The same points and some others measured another way (B), then each row and its match in B
B:
0: [-120 -102 -196   85  -54 -127   25   30   13   25 -115  -65  124  -75
   72    7   -6   41 -154  -31   62  100 -161  -59   89  -59  213  -52
 -105 -275]
1: [-100 -114 -230  -12    1   29  -15   30  -13   17  -87 -118   41   38
  119    7 -133  -13  -51   -1   13   -5 -166  -98    8   40   56 -109
  -97  -62]
2: [ 120  -44  -93    3  -15    5  -84  -24  -58  -46  -47  -88  151    8
   14   -8   39  -20   24   68   68   12  226   95    5   -2  -28 -140
  -42   84]
3: [ 218   11  -17  -43  160 -141 -200  -49  165  -57   28  -30   54 -101
  165  145   42  -10   -9   47   30  -47   53 -119  194 -107   25 -172
   35 -168]
4: [  37   35   59   79 -124   -1 -158  -33   30  -45  226   67   33 -174
 -153  -73  -86   90  -35  -51   48 -120  -43  -46    4  -86    2   35
   96  -45]
5: [ -26 -168 -125  131    9   65   76  -46 -107   52 -125 -120  -19   40
  -30  -81 -216    5   32  -76  -33   14  -84  -23  -21    6   59  -57
  -92   24]
6: [ -21   43    9  -11  -92   68 -172   21  -15  -53  157   -4  -13  -50
  -79    1  -23  -17  -14   51   29  -82  -75  -71  -20   59  -76   -7
   64   27]
7: [-127  -16   -6   41   -8  -11  -79   88  -13    5   77  -13 -139  -15
   -3    3 -245  -16  -66  -83  -47  -85 -409 -237  117   -6    9   44
   35 -127]
8: [ -67    6  -36    9  -69  -32 -103   93  -47  -34   71  -11   25   -8
  -23  -27 -147    3  -72  -38   28  -63 -180  -95   92  -22  -17   -5
   12  -30]
9: [ -70  -86 -183   21  -49  -42 -113   14    4  -21  -23  -57  124  -18
   49  -10 -102   30  -76  -16   57  -23 -137 -119   43  -28   77  -86
  -88 -103]
10: [  58  -52  -68   31   -2  -19 -107   10  -70  -38  -58  -71   86   48
    0    7  -47  -33    6   32   42    5   40  -15   72    7  -15 -102
  -59   47]
11: [  -4  -42   30   76   34  -71  -28   47  -54   -4   35  -39  -62  -35
   -6  -38 -232   -9  -21 -114  -48  -61 -195 -146  148  -99   -4   10
   41 -105]
12: [ 244  114  190  -75   50  133 -145   41  -80  -75  172  -18 -113   57
  -79    1  -99  -79  142   58  -21 -162  185   92   41   56 -283  -60
  169  339]
13: [ 225   -3   -4   -4   15   44  -67  -51  -63  -52  -25  -85  108    0
  -16    7  113  -44   84  112   57   17  379  195  -11   24  -86 -150
   16  170]
14: [129 -40  -1  90 -29  63   3 -71 -48   0  -6 -52  30 -47 -90 -42   7  19
  48  27  33  13 182 144 -40   8   8 -66  11  90]
15: [  53  -27  -71    1  -32   53  -17  -68   11  -15   72  -95   38 -136
   22  -15   73  -10   14   52    8  -11  150   41  -84   -3  -12  -72
   57  -68]
16: [ 30  70  67  -2 -39 -19 -16 102 -21 -21 108  11 -53 -53 -27 -14 -96   9
 -54 -28  12 -62 -77  37 104 -32 -34  15 107   4]
17: [  39  -55 -102  -11   44  -36   39   10    8    2  -16 -104   31  -74
  118    1  -48  -14  -28  -11   -6   -1   29   -4   51  -63   24  -91
   20 -119]
18: [  79  -82 -221  -57  -83  173   76 -110  -43   -7  -10 -184  171  -95
   53  -67  189  -15   63  143   57   39  459  264 -269   77  -43 -170
   -1  102]
19: [102  13  43   9   9  68 -20 -40 -21 -17  88 -73 -62 -93 -20   2  38 -45
  53  49 -26 -25 129  46 -30  20 -76 -41 107   9]
20: [ 110    0  -44  -15  -31   85   47 -105   50   -5  119  -97   17 -219
   23  -14  165    0   32   81    3    0  289  144 -148   -8  -19  -74
  123  -74]
21: [   6   33   57   37  -10   21   39   27   17   20   94  -22 -135 -114
  -18    9  -35   -7  -35  -15  -32  -22 -106    0   36    3   12   31
  118 -101]
22: [ -54  -59 -121   39  -46  -51  -77   26  -18  -16  -17  -51   84  -30
   21   -7  -70   13  -70  -13   44    2 -113  -82   58  -26   63  -55
  -50 -105]
23: [ 128   77  139   -9    5   61  -62   39  -67  -40  126  -22 -100  -25
  -68   -6  -51  -52   57   25  -21  -77   75   55   48   20 -148   -8
  140  127]
24: [ -31    8   62   83  -22  -56   65   50  -73   12   16  -50  -88  -91
  -37   -4    3  -49  -48  -22  -35   55  -87  -13   88  -24   27   51
   80 -160]
25: [ 182  -57 -152  -27   -8   38  -72 -140   81  -34   35  -99  191 -154
   72   -1  150   40   32   98   80   -7  373  133 -114  -40   18 -187
    4  -20]
26: [ 130   -7  -92  -43  -35   73  -52  -45   36  -27   62  -59  103  -78
   27   -9   50   31   14   72   71  -46  227  140  -73    9  -24 -130
   33   80]
27: [174  38 100  16  49 -16  46  11 -75 -23   8 -83 -34 -54  -5  11  83 -77
  48  48 -15  38 244 148  68 -21 -81 -52 111  27]
28: [ 147  -67  -61   34   50   47  -45  -84  -40  -14  -86 -118   46    8
   17   36   78  -56   74   91   20   50  212   78  -16   50  -12 -141
  -33   58]
29: [ -36   29  109   97  -17  -41  101   44  -55   27   46  -42 -158 -133
  -53    6   29  -54  -50  -27  -60   65 -111   -9   79  -16   37   88
  125 -205]
30: [ -63    1  -83  -15 -115   83 -132   13    0  -32  131  -21   30  -61
  -46  -27  -54   20  -39   33   42  -83  -92  -56  -66   53  -28  -27
   28    8]
31: [ 124   81  179    6   53   96  -64   37  -27  -15  138   -1 -223    0
  -72   25 -136  -52   71    2  -60 -112  -76  -11   71   53 -142   14
  152  136]
32: [ 141  -21   77   86   80  -67 -118  -46   34  -21   57   -6  -49  -77
  -23   17 -133   13   25  -61  -22  -68  -64 -114  147 -101    6  -40
   52  -79]
33: [ 20  -7  -5  27  -9 -11 -44  31 -45 -18  24 -57 -12 -34  -6   4 -36 -34
 -15   7  -2  -7 -31 -28  60  -5 -19 -30  36 -43]
34: [ 44 -27 -53  47 -19 -60  13   7 -29  -8 -43 -68  73 -70  19   6  64  -9
 -45  26  39  65  87  68  55 -33  63 -64  -1 -95]
35: [  79   62  153   42   58  -87 -202   46   15  -56  127   37 -111  -46
  -45   58 -126  -38   -7  -37  -30  -93 -206 -203  214  -58  -58   17
  102  -89]
36: [  95  -64 -167  -16    3    3 -158  -20   39  -35  -53  -44  162   44
   59   31  -60   41  -15   50  104  -43   52   10   39    8   36 -181
 -104   84]
37: [ 133  -19 -102  -32  -39   80   10 -103   46  -16   67 -100  107 -166
   41  -12  171   16   26  102   51    4  343  182 -145    0   -6 -128
   61   -8]
38: [ -28  -36  -35    9   28  -29  -27   48  -26   -7   38  -71  -55  -40
   56   -6 -150  -32  -28  -50  -42  -53 -156 -129   87  -44  -20  -25
   42 -111]
39: [  26  -20   17   82   20   -7   60  -22  -14   29  -21  -73  -94  -95
   -5   32   55  -42  -13   20  -30   69  -20   13   38   15   56   -7
   48 -142]
40: [ 112  -31   30   82   50   27 -100  -48    1   -3  -11  -26  -59    4
  -47   37  -69   -7   41   15    5  -22  -38  -34   67   27   12  -68
   -4   36]
41: [  94   55   54  -19  -34    4 -171  -22   33  -69  197   -6   15 -139
  -35    1    6   -4    7   26   18 -103   64  -55   20  -48  -84  -32
  125  -41]
42: [-180  -30 -169  -46  -48   -3   70  176  -62   23  -73  -85  -11   72
  111    9 -133  -31 -128  -12   18   19 -272  -29   79   64   44  -36
  -47  -55]
43: [ -65  -30  -29   33    2   30  -65    6   12    6   72  -48 -109  -59
    8   19 -125  -21  -24  -24  -42  -54 -239 -169   32   20    7    0
   40 -120]
44: [  55   25   54   23   39   86   37  -30   62   33   91  -38 -196 -114
    3   45  -11  -16   12   20  -53  -32  -77    1   -9   47    1   -5
  125  -68]
45: [  66 -111  -76  105   75  -63  -70  -61   59   21  -37  -34    7  -51
   37    3 -206   60  -17  -92   -1  -49 -153 -137  115 -101  106  -85
  -53 -119]
46: [  78   66   -7  -55   -8    3 -220   18   68  -65   98    3   22  -35
   21   99   69  -23  -25  104   67  -54  -15  -53   61   53  -40  -91
   41    2]
47: [ 107  -42  -37   64  -29  -33   63  -58  -80  -15  -62 -123  117 -114
   -7  -16  213  -50   13   79   33  131  339  171  -27  -26   30  -78
   18  -83]
48: [  37    1  -15  -54   49   85 -290   77    0  -55   94   17  -79  165
   -3   26 -381   -4   38  -37    8 -231 -319 -228  127   57 -138  -92
  -20  232]
49: [ 74 -30 -46  21 -19   2 -32 -24 -31 -23  -1 -77  66 -58   6  -4  47 -18
   4  44  31  19 135  56   4  -8  -3 -82  12 -18]
50: [ -12    0    8   64   -2    1  122  -22   63   55   46  -49 -130 -187
   22   32   65    5  -62    1  -33   53  -75   29    3   -9  107   22
  102 -236]
51: [ 113 -122 -183   65  -44   46   46 -139   58   24   -2  -82  164 -159
   23  -89  -23  115    4  -21   64  -19  236  145 -122  -91  108 -134
  -34  -33]
52: [ -31 -135 -172   81  -28   29  -34  -59   18   26  -22  -65   57  -49
   13  -56 -189   71  -26  -65   21  -47 -123  -86  -24  -40   98  -77
  -79  -66]
53: [-167   16  -38   25  -88  -18 -160  137  -15  -18   76   43  -57   39
  -51   14 -228   22 -119  -53   33  -89 -458 -210  131   38   34   39
  -19  -52]
54: [ 18 -22 -48  22 -70  52  17   5 -65 -12  47 -69  40 -63 -36 -61 -19  -2
  -5  11  22 -13  96  83 -46   0 -27 -35  42  23]
55: [ 306   75    0 -123  -16  165  -16  -92   65  -51  172  -65   88 -147
   26  -18  174   22   99  146   69  -92  562  347 -169   16 -149 -169
  163  235]
56: [  60   75 -186 -157 -119   72  -58   32   72  -47   40  -55  202  -71
   97   73  301   10  -81  220  164   39  305  267 -114  119    9 -173
   11   70]
57: [ -82   36  105   54   23  -80 -149  145  -55  -25   63   31 -163   58
  -47   41 -260  -50  -62  -86  -44  -80 -451 -265  248   -8  -32   66
   40  -79]
58: [  56   -1  -59  -42   53  -35  -53   54   -6  -26  -40  -78   18   18
  101   71   12  -61  -25   57   22   13    6   -9  104   20  -15 -107
    2  -30]
59: [ 105   -7   61   94  -17   20 -157  -61   14  -26   98   20  -19  -69
 -115  -11  -95   37   30  -19   19  -82  -34  -58   43  -28   -5  -26
   38   22]
60: [-146 -102 -187   83  -40 -104   -6   33   33   32  -95  -50   62  -58
   69   20  -73   41 -149  -45   44   62 -278 -132   97  -36  203  -39
 -103 -267]
61: [  54  -45  163  169  143 -103  -11   77 -117   23 -104  -23 -214  104
  -57   26 -302  -68   23 -134  -99   -1 -325 -179  310  -56    6   37
    5  -44]
62: [ 112  -13  -82  -31  -19   65  -31  -44   -5  -26   25  -93   79  -64
   32    1   90  -20   29   90   45   -3  238  123  -67   29  -38 -123
   30   54]
63: [ -63   47  -38    1 -219  159   64   80 -172  -15   50  -55   51    6
 -151  -92   94  -23  -27  100   77   36  170  271 -150  149  -71   13
   41  206]
64: [-112  -56  -83   93  -69 -107    6   67  -73    5  -67  -50   56  -41
   -7  -18  -40   -6 -113  -41   27   76 -166  -67  108  -41  116    7
  -49 -194]
65: [  73  -18  -88  -28   12   -6 -125  -28   65  -34   47  -50   63  -70
   69   42   10    5  -15   48   42  -44   39  -41   24  -14    7 -116
    9  -54]
66: [ 81  -4 -51 -15 -44   0 -85  22 -66 -58  26 -65 122 -13  -2 -22  11 -19
   3  48  58 -20 165  72  20 -13 -59 -92   9  67]
67: [  33  -85 -128   36  -34   61   82  -43  -33   24  -28 -107   61  -68
   22  -61  -32   24    3    0   19   13  126  115  -73  -12   37  -84
   -9   -2]
68: [  16   34  -96 -112 -128   87   58    5  -38  -48  178 -122  118 -197
   48  -85  157  -28   -8   86   26  -29  344  184 -182  -11 -115  -57
  148  -23]
69: [ 107   49   51  -40    6   87  -66   11    8  -24  140  -26  -74  -50
  -15    1  -68  -12   42   27   -7 -105   46   36   -3   21 -106  -46
  116   96]
70: [  55  -10   33   88   14  -10  -72   38  -44   -2  -46    2  -46   56
  -65   25 -123    0  -13  -14   27   -6 -130  -14  135   24   35  -36
  -29   58]
71: [  70    3   15   29  -24   22 -119  -18  -23  -39   76  -32   10  -49
  -54   -7  -31  -15   18   23   17  -49   32  -23   23    0  -46  -45
   43   19]

[ 110 -233  -81  -78  -10 -359 -230 -166   63  -78 -170 -142  -62 -142
   17  -34  -53  158  -33    3   64  120  109 -161  -46   42  -41]
14
[ 206  -79 -260 -454   24  123  130  -55  175   -2  -32   85   21  -31
 -135 -325  310  -95 -248   12   80  -57 -218  112 -139  -12   59]
4
[-278  -58  100  -58   85 -135  -33  182  -31 -123   38 -206  -31  -87
 -115   50   69    9 -344  -17  197 -107    2  -30  110  -26  141]
47
[ 427  -77 -170  -62 -115  120  140   33 -143   56  -49   93  -48   42
  177 -356   17  -81  361   33  -43  131   62   54    3  -16  -60]
55
[ 146  -83  -30  188  105   42  139  130  -97   -5  141   25 -115   10
   54  -52  159 -264  101  -94   55   31  114  184  230   77 -111]
38
[-398  -15  201  -83    6   67  -54   77  139   82  121  -28  249  231
 -277 -120 -186   90   45 -124  -20  -71 -111  197   19 -117   74]
64
[ -61  -75  125   97   95   68   13  155  134  -17   15  -25  232   59
  -17   67 -108  -35  282 -157  -51   17  146  -32   42   69   58]
65
[ 236 -222  -85  -42  -13  -73   -6  -61  -76 -212 -115  -23 -207  260
  308 -288 -233   92  377   41   71  140 -127 -115  112  106  -50]
44
[ 109   56   49  -44  -27  353  251  123 -161  139  101  240  -50  193
  -86 -446   97 -238  224   -1   -1  -62 -220  404  137 -103   -6]
68
[ 165 -108  -11  143  223 -142   11  124   18 -242 -120 -107 -145 -393
   60  159  348 -180 -231  -17  113   15  218 -107  147  128   77]
57
[  -6 -184   53  163  116 -458 -220   77  -53 -268 -180 -336 -148 -418
  100  274   72   82 -266   19  160   77  336 -324  108   86   85]
28
[ -60  -36  -27 -122  -27  104  104  174    6   55  134  -46  135  127
  -49 -132  -21  -40   46  -75   40  -35   18   77   19  -36   47]
25
[  81  -63   51 -109   42  -77 -106  -35  133 -177 -274  -37   56 -247
  -59 -132   93  107  -74   53  -38   68   16  -80  -78  -56  174]
6
[  36 -132  -49  -85 -146  -38  -20  -53 -118  158  101   33  -33  279
  -12 -321 -225   55  278  -26   32   59  -80  166   44  -61 -136]
67
[  59 -171 -117 -208  -33 -123 -131 -120  264  -19  -75  -68  214   42
  -50 -118 -114  179  113  -85  -81  127   66  -78 -152    4   -7]
59
[ 226 -304 -161   80   22 -564 -224 -165 -226  -65  -86 -190 -430 -254
  117   45   78    0 -192   59  272   95  176 -143  143  127 -194]
5
[  19  -71   -1   52   79 -138  -29   77  -19 -118  -25 -115  -77 -224
  -42   -5  192  -57 -215   -7   64   38  137   32  101  -23   36]
49
[ 236  -48 -136 -122 -112   35   97   72 -129  -17  -28  -29  -59  -14
  104 -319   46   -4   77   57    8   90   46   36    9  -85   12]
23
[ 164 -157  -97  172  155  -22   93   73    4   67  180   40  -59   12
   17   66  176 -291  108 -181   68   25  168  150  187  172 -183]
11
[ 323 -203  -76  169  229 -170  -14  -75   14 -278 -142    7 -326 -192
  154  -18  273 -183  -39   -6   91  115   50   12  224  181  -90]
20
[  43  -92   87 -130  -22  -14 -122  -97  131  -24 -227   54  129  -18
  -93 -213 -115  139  204    3  -71   56  -69  -19 -102  -50   99]
30
[-166   78   56 -260 -210  321  126  111   26  266  171  104  330  361
 -220 -457 -211   77  281  -67 -133  -27 -156  315 -100 -246   57]
8
[-131  -53   71   -4   94  -45   28  162  -25  -83   49 -107  -27  -66
  -78    5  108  -75 -187  -40  130  -69   22   34  117    1   90]
34
[ 420  -26 -218  -94 -167  -40  115  168 -263   40  -79  -96  -68 -314
  166 -195  183  -56   -3  110   59   86  289 -119  -45  -82   39]
48
[ 180 -188 -217 -123  -51  -58   20 -134    1  178  163   71  -62  221
  -40 -256  -11  -76  154  -95   49   72  -45  219   32   39 -242]
51
[ -85 -157   49  -80  110  -17   17   59  -12 -188  -14  -40 -142  224
   76 -139 -106   -2   50  -12  179  -51 -235  -19  147   99   59]
29
[ 307  -66   73  352  230 -242   31  126 -410 -286 -216  -56 -614 -626
  121   53  553 -343 -407  170  276  -18  150   34  381   83   35]
42
[ -23  -45   45   90   78 -217  -73  140  -33  -63  -51 -185    4 -412
  -93  146  228  -48 -296  -19   72   11  306  -63   57  -31   84]
2
[ 210   13 -176 -215 -124   65  175  124 -232  -10   15  -37 -165  -92
   42 -388  222  -75 -199  126  110    5  -46  123   35 -151   56]
26
[ -10 -104   30  -50   18  -68  -85   17  142  -26  -72  -67  169  -35
  -57  -31  -65   84  102  -77  -38   56  106  -61  -47    2   55]
71
[-128    9   38 -227 -214  146   88  182 -136  115   82  -49  156  282
  -25 -362 -278  139  211   23   31  -30 -113   52  -48 -178  117]
62
[ -90 -114   18 -132 -142 -155 -174  -39   86   22  -61 -144  199   84
  -45 -156 -284  280  174  -31  -73  125   92  -84 -109 -109   34]
70
[-212  -87  246  125 -116   29 -101   65  -40  194   82   11  246  375
  -50 -129 -536  147  631 -140  -84   46   41   79   51  -45  -45]
1
